M =
[[-35  39 -32  22  57 -30 -24  54  -2 -14 -45 -34  54 -42  54 -29]
 [  6  -6   4  -3  -2 -17  -5  -5   1 -16 -11  12 -12 -15  -2 -28]
 [-35  38 -14  28  16 -22 -43  27 -14 -32 -26 -46  25 -18  25 -26]
 [-31  27 -15  21  10 -14 -38  18 -18 -25 -23 -41  20 -12  17 -15]
 [ -5   5 -14  22  14  14 -37  15 -43 -30 -25 -31  25  -9   6   5]
 [-29  33  -8  23   8 -22 -35  19  -8 -27 -18 -37  15 -13  19 -26]
 [ 10   9  15  10   2 -25 -13   2   4 -30 -11  12 -11 -18   6 -46]
 [  4   4  11  -4  -3 -27   6  -2  23  -7   1  19 -16 -11   4 -34]
 [-27   9 -11 -25  -6 -27  20  -4  36  26   4  -3 -11 -12   5 -13]
 [-43  -1 -40 -36   8 -35  16   5  21  27 -18 -21   4 -31   9 -11]
 [-19  26  -8  19   9 -15 -29  15 -15 -28 -16 -37  14 -15  13 -23]
 [  8  -6   4  -2   1 -20  -6  -2   0 -20 -14  13 -11 -19   0 -33]]
Rows and columns are counted from 0.
(0, 0): -35
(6, 8): 4
(10, 11): -37
(1, 6): -5
(2, 1): 38
(9, 3): -36
(11, 2): 4
(4, 15): 5
(0, 15): -29
(1, 10): -11
(8, 4): -6
(1, 15): -28
(1, 4): -2
(10, 2): -8
(1, 2): 4
(9, 9): 27
(9, 13): -31
(4, 11): -31
(6, 4): 2
(10, 3): 19
(4, 4): 14
(5, 7): 19
(6, 2): 15
(7, 1): 4
(11, 0): 8
(0, 13): -42
(3, 0): -31
(7, 14): 4
(3, 7): 18
(8, 0): -27
(3, 5): -14
(7, 12): -16
(9, 14): 9
(2, 10): -26
(0, 5): -30
(5, 2): -8
(9, 5): -35

B =
[[4480 6178 5928 4859 2669 5368]
 [7169 7456 8024 7909 6405 6836]
 [3876 4469 3556 3773 3800 4299]
 [4671 5055 5530 4908 2016 6579]
 [3983 3187 4100 3400 5165 5350]
 [7900 6893 8481 8125 5818 8543]
 [6733 6988 6736 7525 6423 6073]
 [7246 7447 7333 7970 6946 6320]
 [8488 7975 7844 8461 7451 7553]
 [6219 6338 6052 6097 9174 4966]
 [7742 7469 8394 7981 8207 7377]]
Indices start at 0.
(0, 0)	4480
(7, 5)	6320
(3, 2)	5530
(1, 3)	7909
(3, 0)	4671
(4, 0)	3983
(2, 2)	3556
(10, 5)	7377
(1, 4)	6405
(10, 3)	7981
(6, 0)	6733
(5, 1)	6893
(4, 3)	3400
(4, 2)	4100
(3, 4)	2016
(3, 3)	4908
(0, 1)	6178
(2, 3)	3773
(2, 0)	3876
(9, 5)	4966
(10, 4)	8207
(9, 4)	9174
(9, 0)	6219
(10, 0)	7742
(5, 2)	8481
(10, 2)	8394
(8, 4)	7451
(2, 4)	3800
(0, 4)	2669

grid = [-44 -37  23 -45 -53  49  -4  15]
grid[0] => -44
grid[1] => -37
grid[4] => -53
grid[6] => -4
